Here is a tiny trained network, its code and every weight. The questions are about switching its units off for an input and a target symbol, where a switched-off unit gives its printed mean instead of its output.

import numpy as np


def w(rows, s, z=0):
    codes = np.array(rows[::2]) - 128.0
    scale = np.full(codes.shape[1], s)
    scale[-1] = z or s
    return codes * scale


def norm(h):
    return h / np.sqrt((h * h).mean(-1, keepdims=True) + 1e-5)


def f(y):
    return y / 2 * (1 + np.tanh(0.7978845608 * (y + 0.044715 * y**3)))


def softmax(a):
    e = np.exp(a - a.max(-1, keepdims=True))
    return e / e.sum(-1, keepdims=True)


def log_softmax(a):
    a = a - a.max(-1, keepdims=True)
    return a - np.log(np.exp(a).sum(-1, keepdims=True))


def net(x, mask):
    ids = ['αβγδεζηθλμξπστψω'.index(c) for c in x.split()]
    T = len(ids)
    res = E[ids] + P[:T]
    u = 0
    for l in range(2):
        r = norm(res)
        for j in range(2):
            rows = slice(2 * j, 2 * j + 2)
            q, k, v = (r @ M[l][rows].T for M in (Q, K, V))
            z = softmax(np.where(np.tri(T) > 0, q @ k.T / 2**0.5, -1e9)) @ v
            o = O[l][rows]
            res = res + np.where(mask[u + j], z, o[:, -1]) @ o[:, :-1]
        u += 2
        y = f(norm(res) @ A[l][:, :-1].T + A[l][:, -1])
        res = res + np.where(mask[u : u + 4], y, B[l][:, -1]) @ B[l][:, :-1]
        u += 4
    return log_softmax(norm(res)[-1] @ U[:, :-1].T + U[:, -1])


Q, K, V, O, A, B = {}, {}, {}, {}, {}, {}
E = w([
[179,75,213,86,150,81,133,122,66,81,70],'α',
[203,96,218,236,126,148,152,137,154,130,163],'β',
[133,124,95,154,191,105,173,163,126,35,150],'γ',
[117,102,144,129,218,109,112,93,148,155,118],'δ',
[71,100,154,172,169,36,158,163,165,171,66],'ε',
[79,101,115,118,231,75,79,170,136,131,107],'ζ',
[30,95,125,254,219,189,67,136,104,116,54],'η',
[179,130,131,88,142,120,122,149,86,95,54],'θ',
[165,120,76,52,122,142,108,150,176,86,91],'λ',
[170,115,175,128,106,122,134,184,115,148,118],'μ',
[115,170,169,135,142,133,85,131,174,108,139],'ξ',
[111,131,140,207,162,124,111,99,64,144,169],'π',
[47,225,116,103,152,105,156,142,112,112,187],'σ',
[100,48,110,120,139,128,130,158,95,134,77],'τ',
[158,122,196,36,108,85,117,114,123,142,173],'ψ',
[82,128,231,127,132,189,102,191,78,117,135],'ω',
],0.018)
P = w([
[102,128,87,145,85,128,172,123,126,126,91],'0',
[81,90,85,110,155,249,168,154,149,80,56],'1',
[91,126,135,103,139,103,118,154,143,131,103],'2',
[111,86,129,119,159,118,140,136,126,104,128],'3',
[171,136,123,172,130,113,108,79,116,142,80],'4',
[107,163,127,120,101,110,127,94,95,142,130],'5',
[139,148,116,186,95,142,145,85,87,108,113],'6',
[143,159,153,93,137,126,128,76,146,175,112],'7',
[120,133,120,135,94,160,128,118,124,138,147],'8',
[146,134,149,125,128,102,146,104,144,144,113],'9',
[158,160,115,134,137,130,103,77,92,139,108],'10',
[131,173,125,154,116,136,117,78,98,125,123],'11',
],0.013)
Q[0] = w([
[57,122,64,159,114,209,130,53,117,149,108],'L0H1',
[172,83,63,180,138,143,60,41,75,217,154],'L0H1',
[82,176,124,57,178,198,254,199,175,135,146],'L0H2',
[145,50,205,63,74,143,131,189,73,148,75],'L0H2',
],0.0057)
K[0] = w([
[115,86,71,133,177,101,103,208,152,181,170],'L0H1',
[118,59,133,49,254,199,107,136,137,154,110],'L0H1',
[126,154,96,165,93,3,157,128,139,130,88],'L0H2',
[122,137,155,192,125,125,95,129,28,123,74],'L0H2',
],0.0064)
V[0] = w([
[62,101,220,171,179,194,111,3,72,88,83],'L0H1',
[169,2,202,168,75,119,217,111,167,168,91],'L0H1',
[97,59,205,135,97,120,125,164,66,87,85],'L0H2',
[243,160,91,163,219,109,183,131,46,76,93],'L0H2',
],0.0051)
O[0] = w([
[51,214,106,170,140,17,101,94,183,97,116,194],'L0H1',
[129,214,41,164,108,179,124,134,163,200,124,201],'L0H1',
[203,181,66,124,181,44,135,189,91,191,155,254],'L0H2',
[130,121,122,156,81,117,55,124,2,153,99,160],'L0H2',
],0.0094,0.005)
A[0] = w([
[91,210,66,85,149,106,153,154,141,57,143,4],'L0N1',
[94,146,2,81,125,91,83,132,152,140,93,117],'L0N2',
[244,135,139,194,117,121,79,159,191,122,91,85],'L0N3',
[171,223,186,91,111,91,82,150,98,121,56,236],'L0N4',
],0.006,0.0023)
B[0] = w([
[171,81,118,102,153,163,101,174,156,78,152,145],'L0N1',
[70,133,168,153,180,97,129,133,177,139,137,176],'L0N2',
[91,100,115,123,175,195,104,124,111,50,168,157],'L0N3',
[222,100,182,246,142,153,203,119,130,92,138,255],'L0N4',
],0.011,0.0085)
Q[1] = w([
[175,121,161,174,215,63,192,245,192,131,204],'L1H1',
[181,202,223,69,51,117,130,146,48,182,82],'L1H1',
[161,163,163,147,36,107,118,255,29,162,46],'L1H2',
[223,124,158,146,210,170,72,77,86,225,112],'L1H2',
],0.0062)
K[1] = w([
[81,133,62,138,6,68,254,27,145,160,95],'L1H1',
[184,133,125,250,127,41,167,119,141,66,162],'L1H1',
[110,117,222,80,110,62,76,63,124,124,201],'L1H2',
[160,174,124,201,153,167,81,41,148,209,153],'L1H2',
],0.0051)
V[1] = w([
[106,179,120,144,89,102,138,131,254,138,152],'L1H1',
[109,180,68,188,177,141,101,168,152,198,39],'L1H1',
[110,115,91,143,152,174,88,201,38,96,100],'L1H2',
[164,180,96,54,88,116,164,177,88,185,198],'L1H2',
],0.0072)
O[1] = w([
[80,161,141,203,104,205,247,128,167,144,155,169],'L1H1',
[155,127,68,104,65,124,82,21,122,108,216,253],'L1H1',
[88,222,207,71,129,128,1,191,217,129,167,94],'L1H2',
[152,199,155,144,223,213,100,46,57,145,157,83],'L1H2',
],0.0087,0.0039)
A[1] = w([
[74,164,77,222,224,76,106,32,76,228,88,254],'L1N1',
[1,71,85,133,166,109,181,127,164,92,111,116],'L1N2',
[32,87,45,113,199,116,48,105,127,234,103,127],'L1N3',
[25,171,57,153,132,46,117,80,197,87,189,129],'L1N4',
],0.0061,0.004)
B[1] = w([
[83,126,139,157,114,96,123,117,165,164,58,254],'L1N1',
[97,130,113,186,110,78,116,145,126,157,85,159],'L1N2',
[130,146,88,248,126,80,110,135,125,113,97,149],'L1N3',
[143,76,155,152,133,122,106,53,156,146,102,198],'L1N4',
],0.014,0.0088)
U = w([
[47,179,55,188,134,16,96,141,127,177,84,202],'α',
[66,134,113,154,137,130,119,93,176,158,84,127],'β',
[106,124,152,134,100,145,74,111,126,136,116,124],'γ',
[100,83,91,144,49,127,229,169,144,88,113,96],'δ',
[138,159,105,112,66,178,142,76,112,94,152,120],'ε',
[144,133,149,75,120,162,106,168,144,99,97,191],'ζ',
[118,115,145,134,51,120,151,136,182,56,152,29],'η',
[159,193,137,94,86,91,59,155,52,69,98,113],'θ',
[136,101,137,113,181,149,86,105,125,94,155,140],'λ',
[193,242,99,114,173,183,79,100,82,124,158,224],'μ',
[69,144,172,100,118,106,192,202,108,45,99,156],'ξ',
[103,85,162,149,86,108,131,130,128,66,150,2],'π',
[116,60,212,101,155,135,126,152,104,89,122,95],'σ',
[147,146,117,115,156,123,77,114,116,86,168,76],'τ',
[123,124,119,127,226,192,224,67,64,134,113,211],'ψ',
[107,213,125,167,253,138,208,210,186,89,200,16],'ω',
],0.0074,0.0032)

Each question gives the input, a string of symbols that net reads in full, and the target symbol t.
The units are the heads (2 rows each of Q, K, V and O) and the neurons (one row each of A and B). Each row of codes is followed by its name. A weight is (code - 128) times the scale printed after its matrix; where a second scale follows, it is the last column's (O, A, B and U).
mask holds one flag per unit, layer by layer, with each layer's heads first. A switched-off unit (its flag False) gives its mean, the last column of its rows in O or B, instead of its output. The means were averaged over made-up inputs and are rounded, as every weight is.
A unit's drop is (log p(t) with every unit on - log p(t) with that unit switched off) / (log p(t) with every unit on - log p(t) with every unit switched off).
The circuit of an input: a set's keep is (log p(t) with only the set's units on - log p(t) with every unit switched off) / (log p(t) with every unit on - log p(t) with every unit switched off). Starting from all 12 units, units are removed one at a time, each time the one whose removal leaves the highest keep (on an exact tie, the one counted first), for as long as the keep stays at least 0.8.
circuit, biggest first: the units of the circuit, biggest drop first
unit that matters most: the unit with the biggest drop
k most important neurons: the k neurons with the biggest drops, biggest first
k most important neurons of layer l: the k neurons of layer l with the biggest drops, biggest first
which heads matter: for each layer, one digit per head in row order, 1 if its drop is at least 0.15 and else 0, layers parted by /
input μ μ η α ω, target μ: which heads matter	11 / 11
input θ ζ α, target θ: unit that matters most	L0H2
input ψ σ μ α, target ψ: which heads matter	01 / 01
input δ τ ψ, target δ: circuit, biggest first	L1H2; L0H2; L0H1
input ω ψ ω ψ, target ω: which heads matter	01 / 10
input μ α ψ μ ζ ψ ε γ, target μ: circuit, biggest first	L0H1; L1H2; L0N4; L1H1
input μ α ψ, target μ: circuit, biggest first	L0H1; L1H2
input ω ψ α ω, target ω: which heads matter	11 / 00
input ψ σ ψ, target ψ: circuit, biggest first	L1H2; L0H1
input δ δ π μ, target δ: which heads matter	11 / 01
input β ξ λ ω λ ω ψ α ψ, target ω: circuit, biggest first	L1H1; L1N4; L1N1
input ψ ε α, target ψ: circuit, biggest first	L1H2; L0H1
input ψ ψ ψ δ ψ ψ β ξ σ, target ω: circuit, biggest first	L0N1; L1N1
input ψ ζ σ θ σ ω β ψ ψ ψ γ θ, target ψ: which heads matter	00 / 01
input σ γ ψ, target σ: which heads matter	10 / 00
input ψ ψ β, target ω: 3 most important neurons	L0N3; L0N4; L1N4
input μ ψ ζ ω μ ζ σ, target μ: which heads matter	10 / 01
input μ θ ψ σ η ψ ψ θ ψ ξ σ, target μ: which heads matter	11 / 01
input ψ ω ζ θ γ μ μ λ, target ω: 2 most important neurons of layer 0	L0N2; L0N3
input ψ ψ ε η ω μ λ γ, target ω: unit that matters most	L1H1
input α ψ μ α, target α: circuit, biggest first	L0H1
input ψ ζ ψ ψ σ ζ μ ψ σ, target ω: 2 most important neurons	L0N1; L1N1
